Below is a small trained network, with its code and all its weights. Each question gives an input and a class and asks what happens when units are switched off, that is, made to give their printed mean instead of their output.

import numpy as np


def w(rows, s, z=0):
    codes = np.array(rows[::2]) - 128.0
    scale = np.full(codes.shape[1], s)
    scale[-1] = z or s
    return codes * scale


def norm(h):
    return h / np.sqrt((h * h).mean(-1, keepdims=True) + 1e-5)


def f(y):
    return np.maximum(y, 0)


def log_softmax(a):
    a = a - a.max(-1, keepdims=True)
    return a - np.log(np.exp(a).sum(-1, keepdims=True))


def net(x, mask):
    res = np.array(x, float).reshape(1, 8) / 4 @ E
    u = 0
    for l in range(4):
        y = f(norm(res) @ A[l][:, :-1].T + A[l][:, -1])
        res = res + np.where(mask[u : u + 8], y, B[l][:, -1]) @ B[l][:, :-1]
        u += 8
    return log_softmax(norm(res)[-1] @ U[:, :-1].T + U[:, -1])


A, B = {}, {}
E = w([
[126,127,128,127,131,129,126,125],'x0',
[235,189,33,142,109,32,100,145],'x1',
[125,128,129,129,125,129,127,128],'x2',
[96,153,42,8,162,180,49,135],'x3',
[124,47,37,144,146,120,181,43],'x4',
[128,129,128,129,131,126,120,124],'x5',
[127,129,127,125,123,133,134,132],'x6',
[239,75,177,58,22,190,68,57],'x7',
],0.0019)
A[0] = w([
[138,172,250,117,132,112,89,197,65],'L0N1',
[181,222,68,105,109,78,136,124,1],'L0N2',
[99,17,39,175,150,66,121,5,37],'L0N3',
[92,138,170,92,119,159,136,119,64],'L0N4',
[127,203,205,103,113,80,37,192,13],'L0N5',
[135,37,40,130,150,108,121,25,46],'L0N6',
[187,69,148,144,72,163,110,131,37],'L0N7',
[230,187,84,142,73,110,162,124,61],'L0N8',
],0.0026,0.0018)
B[0] = w([
[154,120,44,102,95,191,228,132,217],'L0N1',
[157,21,96,189,149,135,41,200,185],'L0N2',
[177,190,120,104,89,217,253,234,248],'L0N3',
[149,71,102,153,129,138,88,137,165],'L0N4',
[187,161,89,142,102,222,235,169,203],'L0N5',
[148,166,126,96,87,193,193,206,228],'L0N6',
[138,177,143,63,139,104,111,54,190],'L0N7',
[134,46,119,143,145,127,82,150,207],'L0N8',
],0.003,0.0016)
A[1] = w([
[188,113,227,206,137,36,179,87,8],'L1N1',
[140,163,54,139,134,32,118,145,116],'L1N2',
[46,200,62,170,183,71,144,168,38],'L1N3',
[137,223,186,117,132,130,68,187,81],'L1N4',
[134,125,115,98,160,123,94,114,71],'L1N5',
[137,166,81,65,187,156,52,125,39],'L1N6',
[2,150,173,126,134,138,169,126,166],'L1N7',
[163,166,203,173,116,119,128,170,93],'L1N8',
],0.0033,0.0015)
B[1] = w([
[4,124,18,117,14,131,90,106,191],'L1N1',
[138,56,177,160,149,159,93,144,218],'L1N2',
[156,170,196,112,167,73,160,60,252],'L1N3',
[171,117,70,127,119,164,194,122,190],'L1N4',
[103,125,126,141,80,128,121,132,146],'L1N5',
[48,115,98,113,23,81,137,124,212],'L1N6',
[215,101,98,175,155,114,62,156,253],'L1N7',
[70,130,33,98,101,151,143,108,183],'L1N8',
],0.0035,0.002)
A[2] = w([
[67,60,173,136,164,238,170,109,150],'L2N1',
[207,119,92,182,114,3,83,148,115],'L2N2',
[59,64,253,117,164,196,103,114,16],'L2N3',
[187,107,94,91,58,169,128,128,254],'L2N4',
[69,99,168,159,114,167,133,144,88],'L2N5',
[113,176,155,152,200,75,122,119,28],'L2N6',
[91,114,178,116,162,173,134,123,48],'L2N7',
[191,137,116,67,109,154,53,73,107],'L2N8',
],0.0032,0.0013)
B[2] = w([
[254,122,30,182,95,24,94,197,198],'L2N1',
[115,22,144,162,195,221,40,164,179],'L2N2',
[249,68,55,203,157,70,15,199,161],'L2N3',
[59,140,185,203,218,50,171,109,253],'L2N4',
[171,133,46,155,99,108,75,131,152],'L2N5',
[108,127,218,71,179,98,155,34,150],'L2N6',
[193,103,93,162,128,76,98,172,143],'L2N7',
[92,139,201,162,217,73,169,95,192],'L2N8',
],0.0025,0.004)
A[3] = w([
[109,85,118,198,85,115,189,102,103],'L3N1',
[213,87,198,108,75,110,148,25,238],'L3N2',
[136,120,82,188,161,86,126,163,80],'L3N3',
[29,151,64,1,146,133,54,143,95],'L3N4',
[200,133,181,64,81,121,65,24,8],'L3N5',
[87,204,126,121,212,109,127,170,68],'L3N6',
[19,118,95,154,152,71,160,139,249],'L3N7',
[164,245,198,140,71,228,124,232,1],'L3N8',
],0.0033,0.0011)
B[3] = w([
[96,184,105,23,99,183,69,143,218],'L3N1',
[68,191,149,125,218,99,132,157,254],'L3N2',
[170,112,171,81,124,158,84,108,247],'L3N3',
[95,128,135,230,2,149,134,114,210],'L3N4',
[64,156,192,145,212,89,150,105,200],'L3N5',
[123,99,193,127,136,112,153,67,196],'L3N6',
[129,159,193,67,100,136,92,91,246],'L3N7',
[165,100,51,73,157,165,240,106,187],'L3N8',
],0.0038,0.0025)
U = w([
[88,165,222,113,245,71,134,79,221],'0',
[226,54,86,172,159,117,29,181,161],'1',
[171,157,67,92,130,179,250,163,123],'2',
[38,145,106,131,1,129,84,99,2],'3',
],0.0074,0.00056)

Each question gives the input, the list of numbers given to net, and the class t.
The units are the neurons (one row each of A and B). Each row of codes is followed by its name. A weight is (code - 128) times the scale printed after its matrix; where a second scale follows, it is the last column's (A, B and U).
mask holds one flag per neuron, layer by layer. A switched-off neuron (its flag False) gives its mean, the last column of its row in B, instead of its output. The means were averaged over made-up inputs and are rounded, as every weight is.
A unit's drop is (log p(t) with every unit on - log p(t) with that unit switched off) / (log p(t) with every unit on - log p(t) with every unit switched off).
The circuit of an input: a set's keep is (log p(t) with only the set's units on - log p(t) with every unit switched off) / (log p(t) with every unit on - log p(t) with every unit switched off). Starting from the 12 units with the biggest drops (on a tie, the unit counted first), units are removed one at a time, each time the one whose removal leaves the highest keep (on an exact tie, the one counted first), for as long as the keep stays at least 0.8.
units of the circuit, in order: the units of the circuit, biggest drop first
unit that matters most: the unit with the biggest drop
top k neurons: the k neurons with the biggest drops, biggest first
k most important neurons of layer l: the k neurons of layer l with the biggest drops, biggest first
drop of u: that unit's drop, to one decimal
input [1,6,1,7,-2,4,2,-1], class 3: unit that matters most	L1N6
input [3,6,-3,8,-8,3,-2,-3], class 2: top 3 neurons	(L0N5; L3N8; L1N4)
input [1,2,-6,6,-4,-8,5,3], class 3: units of the circuit, in order	(L1N6; L3N4)
input [-2,-8,-1,3,7,-2,8,3], class 1: units of the circuit, in order	(L2N1; L2N3)
input [-5,-2,-5,1,-7,4,2,-6], class 2: top 2 neurons	(L0N5; L2N4)
input [0,7,-1,-7,8,3,6,8], class 0: top 2 neurons	(L3N2; L0N7)
input [6,-8,6,-7,1,-2,-4,-7], class 1: 2 most important neurons of layer 3	(L3N2; L3N5)
input [5,-5,-8,-8,-4,-4,-4,2], class 3: top 2 neurons	(L1N1; L1N8)
input [-2,-5,6,-5,-4,7,2,4], class 1: units of the circuit, in order	(L2N3; L2N1)
input [-8,-7,3,7,-1,-8,3,5], class 1: top 3 neurons	(L2N3; L2N1; L1N1)
input [-4,7,1,8,-7,7,-5,-6], class 3: 2 most important neurons of layer 2	(L2N1; L2N3)
input [-5,5,7,0,1,1,2,5], class 0: 3 most important neurons of layer 2	(L2N1; L2N8; L2N3)
input [0,-7,-3,5,7,-3,3,3], class 1: 2 most important neurons of layer 2	(L2N1; L2N3)
input [-4,1,-7,4,-7,0,-3,6], class 2: top 2 neurons	(L3N8; L0N5)
input [4,-4,-5,6,-2,0,-8,2], class 3: units of the circuit, in order	(L3N4)
input [-6,-7,-7,-1,-7,-5,4,1], class 1: 3 most important neurons of layer 0	(L0N3; L0N6; L0N4)
input [-2,3,-6,-8,-1,8,-8,-6], class 3: 2 most important neurons of layer 1	(L1N1; L1N8)
input [0,1,-7,7,-5,4,-3,1], class 3: top 4 neurons	(L1N6; L3N4; L0N3; L0N6)
input [-2,-5,8,1,-5,-2,-7,4], class 1: top 4 neurons	(L2N3; L0N3; L2N1; L0N6)
input [1,-4,6,-3,-8,-6,3,5], class 2: unit that matters most	L3N8
input [-8,-7,3,7,1,-4,-4,0], class 1: top 2 neurons	(L2N3; L2N1)
input [3,-1,7,-2,7,-7,1,7], class 0: top 2 neurons	(L3N2; L0N7)
input [8,-2,-7,-8,6,8,6,2], class 3: top 2 neurons	(L1N1; L3N1)
input [0,-6,-2,-5,8,7,-3,-5], class 2: drop of L0N3	1.2
